Below is a small trained network, with its code and all its weights. Each question gives an input and a class and asks what happens when units are switched off, that is, made to give their printed mean instead of their output.

import numpy as np


def w(rows, s, z=0):
    codes = np.array(rows[::2]) - 128.0
    scale = np.full(codes.shape[1], s)
    scale[-1] = z or s
    return codes * scale


def f(y):
    return y / 2 * (1 + np.tanh(0.7978845608 * (y + 0.044715 * y**3)))


def log_softmax(a):
    a = a - a.max(-1, keepdims=True)
    return a - np.log(np.exp(a).sum(-1, keepdims=True))


def net(x, mask):
    res = np.array(x, float).reshape(1, 8) / 4 @ E
    y = f(res @ A[0][:, :-1].T + A[0][:, -1])
    res = res + np.where(mask, y, B[0][:, -1]) @ B[0][:, :-1]
    return log_softmax(res[-1] @ U[:, :-1].T + U[:, -1])


A, B = {}, {}
E = w([
[111,174,89],'x0',
[3,193,227],'x1',
[124,136,123],'x2',
[126,130,125],'x3',
[108,170,94],'x4',
[124,133,123],'x5',
[215,190,213],'x6',
[128,129,130],'x7',
],0.0064)
A[0] = w([
[156,130,156,217],'N1',
[193,134,244,197],'N2',
[90,91,1,56],'N3',
[220,186,176,9],'N4',
[166,153,61,2],'N5',
[244,241,167,64],'N6',
[71,175,174,37],'N7',
[199,103,95,49],'N8',
[217,250,202,102],'N9',
[95,119,137,29],'N10',
[216,170,66,48],'N11',
[102,173,81,136],'N12',
[163,136,96,11],'N13',
[195,98,67,50],'N14',
[223,229,158,155],'N15',
[88,146,176,7],'N16',
[246,94,60,57],'N17',
[55,180,210,58],'N18',
[167,69,175,254],'N19',
[188,127,85,41],'N20',
[50,112,121,18],'N21',
[174,62,27,44],'N22',
[177,109,184,218],'N23',
[87,135,181,33],'N24',
[144,15,195,253],'N25',
[90,143,82,31],'N26',
],0.0082,0.0042)
B[0] = w([
[125,152,88,193],'N1',
[123,140,73,253],'N2',
[99,82,102,194],'N3',
[46,30,148,158],'N4',
[157,57,177,119],'N5',
[6,70,120,216],'N6',
[194,89,197,163],'N7',
[149,89,202,151],'N8',
[36,42,78,245],'N9',
[90,91,156,104],'N10',
[132,140,170,162],'N11',
[175,98,127,153],'N12',
[145,62,185,106],'N13',
[145,95,210,167],'N14',
[66,121,89,235],'N15',
[121,100,198,126],'N16',
[161,132,253,220],'N17',
[204,118,224,214],'N18',
[105,168,82,229],'N19',
[158,112,188,137],'N20',
[115,13,160,132],'N21',
[96,106,179,198],'N22',
[123,169,119,210],'N23',
[148,103,190,132],'N24',
[119,179,92,235],'N25',
[104,53,150,115],'N26',
],0.0071,0.0043)
U = w([
[81,89,9,160],'0',
[212,151,247,4],'1',
[190,210,2,207],'2',
[193,226,16,175],'3',
],0.0065,0.0038)

Each question gives the input, the list of numbers given to net, and the class t.
The units are the neurons (one row each of A and B). Each row of codes is followed by its name. A weight is (code - 128) times the scale printed after its matrix; where a second scale follows, it is the last column's (A, B and U).
mask holds one flag per neuron, in row order. A switched-off neuron (its flag False) gives its mean, the last column of its row in B, instead of its output. The means were averaged over made-up inputs and are rounded, as every weight is.
A unit's drop is (log p(t) with every unit on - log p(t) with that unit switched off) / (log p(t) with every unit on - log p(t) with every unit switched off).
The circuit of an input: a set's keep is (log p(t) with only the set's units on - log p(t) with every unit switched off) / (log p(t) with every unit on - log p(t) with every unit switched off). Starting from the 12 units with the biggest drops (on a tie, the unit counted first), units are removed one at a time, each time the one whose removal leaves the highest keep (on an exact tie, the one counted first), for as long as the keep stays at least 0.8.
units of the circuit, in order: the units of the circuit, biggest drop first
k most important neurons: the k neurons with the biggest drops, biggest first
drop when u is switched off: that unit's drop, to one decimal
input [1,0,6,-2,-8,2,7,8], class 0: units of the circuit, in order => (N9, N6)
input [1,6,-2,6,8,0,1,7], class 1: units of the circuit, in order => (N18, N7)
input [-7,-8,7,7,7,0,6,4], class 1: units of the circuit, in order => (N17)
input [-5,2,1,5,-3,1,8,8], class 0: units of the circuit, in order => (N9, N6)
input [-4,5,-1,4,6,4,-2,-6], class 1: units of the circuit, in order => (N18, N9, N15)
input [3,-7,0,-3,-2,-8,8,-1], class 0: units of the circuit, in order => (N6, N9)
input [5,-6,-4,3,-7,-1,1,5], class 1: units of the circuit, in order => (N17, N14)
input [-8,4,-8,7,-1,-6,-6,8], class 2: 3 most important neurons => (N9, N6, N25)
input [-1,6,7,0,8,-8,8,-3], class 0: 3 most important neurons => (N9, N6, N15)
input [7,6,-7,5,-6,0,-4,-4], class 1: 2 most important neurons => (N18, N9)
input [2,7,-1,2,6,-2,-2,7], class 1: drop when N18 is switched off => 0.2
input [-6,5,-5,-4,-3,3,7,-2], class 0: drop when N4 is switched off => 0.1
input [7,5,-4,-2,5,2,8,2], class 0: drop when N22 is switched off => 0.0
input [7,4,7,1,4,-1,-1,-6], class 1: most important neuron => (N2)
input [-5,5,-1,6,3,-4,7,2], class 0: 2 most important neurons => (N9, N6)
input [7,5,6,0,7,-5,6,3], class 0: 3 most important neurons => (N9, N6, N15)
input [1,-4,7,5,8,-1,7,1], class 0: 2 most important neurons => (N6, N9)
